(in the rows, 128 means zero)
Rows with their classes
[112 137 148 109 102 162 153 134 119 170 134 165 126 100 150 130 137 105
 149 169 160 109 158 122 121  91 111 122 121 126 128 142 106 110 150 154
  52 137 161 117  93 119 100 167 113  73  80 122 169 135 167 136  93 121
 138 128 116 135 121 165 124 104 122  90 145 165 130 136 112 210 157  99
 176 162 134  87 165 150 131 134  57 133 128 119 149 143 160 177 105 176
 126 130 151 104 145 181 117 101 104 140 105 154 120 154 174 148 128 120
 134 133 172 183  92 116 134 146 100 130 168 166 114 189 137 138 144 154
 155 137  88 125  73  98 144  96 157]
qh
[114 134 152  93  98 171 152 128 116 182 126 168 116  77 146 116 135 112
 167 152 160 113 188 119  74  78 123  95 128 107 130 133 112 102 143 155
  38 125 159 118 106 136  96 168  98  56  81 112 174 140 182 123  98 105
 134 136 102 151  97 153 122  94 135  72 162 178 128 146 111 221 163 101
 194 153 128  72 178 162 132 141  36 156 142 118 135 121 178 185 125 207
  82 106 142  67 122 162 118 109 107 139  73 166 111 162 197 139 141 116
 115 130 179 164  99 103 163 154 124 117 151 172 120 170 155 160 163 147
 190 123  79 131  59  97 158  81 148]
Ft
[167 125 131 171 128  96 110 129 152 119 144 132 121 138 135 110 105 121
 117 102 136 132 101 129 137 131 130 133 113 154 137 107 166 142  88 126
 154 135 121 127 158 105 145  83 127 192 148 120 125 125 111 139 116 158
 130 127 125 112 140  95 151 165 113 162 166 151 114  97  93 100 102 156
  96 102 120 136 119 108 115 141 139  92 134 117  99 100 103 115 149 111
 149 130 132 171 144 104 151 143 118 133 181 118 128 118 141 120 125 126
 110 158 112 120 151 172  98 126 120 113 147 141 119 119  96 159 107 134
  83 174 125 146 147 153 121 158 123]
jm
[185 122 105 134 172  74 144 125 178 146 143  94 129 135 105  75 120 127
 113  78 155 108  95 123 138 108 126 103 137 137 179  60 149 115  66 146
 146  99 112 163 137 127 131  60 112 180 176  90 111 148 152 121 117 149
 122  95 115 115 114  85 152 174 150 165 162 160 114 123  88  80 102 111
  99 101  72 130 120  66  93 125 109 113 152  95 100  98 121 116 172 152
 140 132 114 150 117 113 122 166 135 129 131 166 122 114 149  94 153  98
 108 162 115 102 166 164 134 121 136 123 130 144  95 105 109 166 122 168
  90 178 114 136 144 161  92 165 126]
jm
[105 124 133 111  93 164 139 110 107 137 113 140 128 116 145 139 120 118
 142 136 138 120 142 120 123 118 118 120 121  98 114 154  98 123 173 140
  86 120 140 110 102 135 111 168 131  70 111 133 152 147 144  98 124 116
 137 134 126 157 119 162 114  93 144  86 134 117 134 128 145 179 135 125
 143 143 152 118 151 161 140 132 103 162 117 141 153 151 168 155 114 147
 115 129 132 104 122 152 119 128 127 143  92 135 129 135 144 141 129 139
 132 104 150 141 103 115 149 135 136 143 122 127 119 156 164  89 134 164
 154 133 117 125  99 109 133 104 141]
Ft
[107 135 142 130  95 159 136 128 102 153 131 149 123  92 164 127 142  94
 143 165 155 134 138  88 107 117 118 130 130 117 123 145 108 122 164 148
  96 119 162 115 115 153 118 160 127  88  98 147 155 124 134 136 121 107
 139 144 113 126 127 159 117 106 117  96 104 143 115 136 123 185 137 127
 144 149 140 105 153 157 137 141  90 155 137 136 146 124 150 147 120 151
 128 125 143 105 154 156 133 112 107 150 114 118 115 132 160  57 112 138
 120 172 148 165 105 120 142 141 130 142 173 149 114 156 133 133 144 128
 143 114 125 130  92  99 133 127 136]
Ft
[161 111  97 121 187 116 118 118 158 181 131 107 139 145 110  84 117 140
 127  63 130 109 121 124 141 107 121  92 165 121 162  70 123 115  98 138
 130 110 126 176 118 161 119  96 104 127 158  81 112 140 168 118 129 117
 127  99 124 117 120 102 141 158 153 147 193 153 106 157 117  82 114  97
 135 106  73 108 136  85 102 105  94 122 119 122 156 108 125 130 160 185
 133 126 150 114 102 107 126 153 149 125 107 196 118 138 168  80 160  67
 124 115 139 112 155 143 138 131 146 141 129 124 104 118 133 156 144 177
 123 160 122 154 137 144 122 128  99]
jm
[163 117 108 136 171  89 114 135 166 143 130 107 139 140  79 101 105 134
 121  87 146 105 130 129 132  94 138 104 143 135 171  55 150 115  82 199
 153 112 111 158 126 142 139  72 112 162 165  96 108 143 167 112 128 140
 122 101 117 116 122 115 140 179 196 159 177 152 113 140 105  88 119 114
 130 112  72 105 144  59 110 110 120 119 117 113 114 100  94 117 160 163
 139 134 140 141 120  98 130 162 151 143 125 170 124 102 149  85 163  82
 104 164 147 105 185 154 133 144 129 131 124 132 109 130 127 171 123 161
  92 155 131 138 148 158 127 152 127]
jn
[106 134 132  89 122 145 134 124 117 144 122 130 139 121 135 135 130 128
 158 143 128 116 158 124 113 114 131 114 128  95 127 142  96 114 159 132
  92 117 147 119 115 147 105 136 133  83  96 134 141 147 141 128 115 121
 131 114  60 147 119 149 140 108 144  82 152 143 120 135 136 167 140 115
 153 139 127 109 147 146 127 140  98 146 123 145 149 144 159 163 118 154
 125 126 129 100 125 144 126 136 115 139  87 151 118 161 143 129 137 138
 136 117 143 139 114 109 142 127 146 154 129 138 124 152 152 124 136 145
 144 104 122 120 110 103 132 114 139]
Ft
[169 113 119 138 172  76 121 162 172 157 134 104 127 140  96  86 107 145
 111  81 149 105 125 123 132 104 126 104 121 134 183  78 139 130  92 125
 134 112 117 165 122 143  98  69 114 149 158  93 120 131 165 121 115 133
 117  99 131 119 114  94 145 163 136 148 190 176 110 100 113  97 102 110
 117 135  81 110 148 128 101 119 119 110 163 108 115 141 111 143 157 179
 140 130 149 134 117 109 113 164 144 128 116 171 122 126 162 105 154 110
 114 159 133 125 155 140 132 122 135 133 131 130 113 112 121 154 140 164
 167 167 117 132 142 142 126 147  99]
jm
[ 99  53  99  88 163 154 136 118  98 116 104 110 135 138 101 156 100 114
 131 109 112 133 146 130 147 127 146 108 144  91 119 145  78  91 176 134
 140 126 123 148  79 183 102 179 134  46 117 130 114 135 168 128 161 141
 133 126 135 140 120 140 115  85 177 108 189 106 136 158 163 130 148  94
 167 127 132 118 123 151 120  62 113 165 128 178 154 157 154 147 138 145
 109 120 133  67  78 120 101 129 173 143  62 168 124 148 125 139 162 130
 168 100 119 130 134  96 152 116 149 154  94  83 132 123 171 124 135 136
 180  72 165 121 119 126 108  89 128]
sd
[164 120 134 155 162  90 119 119 166 121 136 115 116 142 111 108 128 139
 112  92 133 128 102 110 154 141 117 120 120 149 139 102 153 135  92 109
 168 130 116 145 145 121 149  74 121 190 170 124 119 131 115 128 124 148
 130 111 104 125 150  95 144 174 120 164 134 145 130 115 105  76 107 140
  95 115  93 145 110  83 103 126 144 100 141 100 106 101  90 107 154 112
 125 136 138 163 130 107 142 151 118 133 164 123 124 118 123 109 130 110
 111 151 109 113 154 162 112 131 119 121 146 123 118 116 101 137 120 139
  98 165 144 141 162 142 138 155 103]
jn
[170 121 108 127 158  76 110 124 167 144 141 135 126 152  55  79 104 136
 115  83 145 109 111  93 146  61 107 106 143 135 170  86 147 116  75 122
 157 113 116 160 134 150 132  60 112 171 173  98 124 138 170 112 117 120
 121  93 113 119 128  94 147 172 132 165 178 147 111 143 101  96 114 116
 112 103  88 126 131  94 110 124 134 103 139 100 112  85 105 117 178 134
 154 136 148 136 130 101 125 171 137 127 126 175 120 114 162  92 153 108
 114 162 138 113 158 149 133 130 138 128 144 140 111 121 122 161 125 129
  91 173 122 145 137 157 114 151 117]
jn
[106 121 125 104 120 159 151 131 122 171 124 130 128 108 125 117 200 118
 130 143 145 113 168 125 113  88 115 101 133  95 128 127  86 102 141 164
  51 126 150 129 108 155 114 166 105  85  96 114 136 145 162 115 111 119
 119  78  93 144 127 155 139 120 146  75 165 164 123 156 137 181 161  96
 167 144 122  93 169 141 127 108  50 150 124 112 147 136 170 173 120 187
 129 128 155  83 116 161  91 126 120 150  73 182 138 175 191 136 142  93
 113 121 166 151 118 113 155 139 146 154 150 150 112 146 154 137 150 145
 164 124 106 128  74 107 131  98 145]
Ft
[ 90 103 106  78 150 172 131 117  90 100 102 112 137 159 108 171 119 138
 132 118 109 129 158 127 143 141 145 106 152 108  92 151  73 108 210 117
 111 131 125 132  80 171  86 196 141  33 109 142 106 114 150 111 149 149
 109 127 133 157 121 126 102  65 166  77 174  91 150 143 197 129 155  95
 190 140  97 132 134 173 135 127 117 191 105 196 175 183 187 148 120 117
  91 115 128  56  54 135 126 136 186 146  39 185 116 143  95 121 157 132
 190  85 134 160 120  80 172 106 148 157  74  43 148 125 190 108 158 123
 203  56 149 108 114 121 119  71 125]
sd
[ 77 122 136  83  94 199 161 107  71 156 106 127 119  73 137 159 126 118
 150 176 145 129 197 125 100 104 137 115 137  68  96 179  60 116 186 145
  38 146 169 100  87 151  84 217 132   4  63 145 174 131 173 144 120 106
 136 149 105 154 119 176 111  56 156  58 141 123 139 157 144 205 187 104
 168 149 155  99 165 192 147 136  54 188 115 150 183 167 185 184  90 168
 109 108 120  60 112 153 121 100 136 157  55 156 129 174 152 151 140 129
 143 117 163 164  78  84 175 135 145 165 135 144 129 153 177 116 155 131
 200  90 111 110  66  63 148  52 149]
Ft
[173 104  94 130 185  78 110 124 154 117 134  98 139 162  89  99 111 143
 122  71 146 104  85 121 145 101 122 101 140 119 161  77 130 118 100 121
 156 121 118 172 125 134 134  58 122 161 173  99 112 139 160 116 129 145
 117  97 132 102 125  95 135 170 157 151 189 145 112 158 126  74 110 110
 118 109  60 147 128  73 112 122 138 121 138 127 111 119 111 124 172 144
 132 133 149 140 103  98 129 160 164 120 107 166 124 114 129  92 165 113
 133 145 137 113 161 145 133 124 164 147 116 118 120 102 130 147 136 158
 109 146 141 144 154 155 111 138 104]
jm
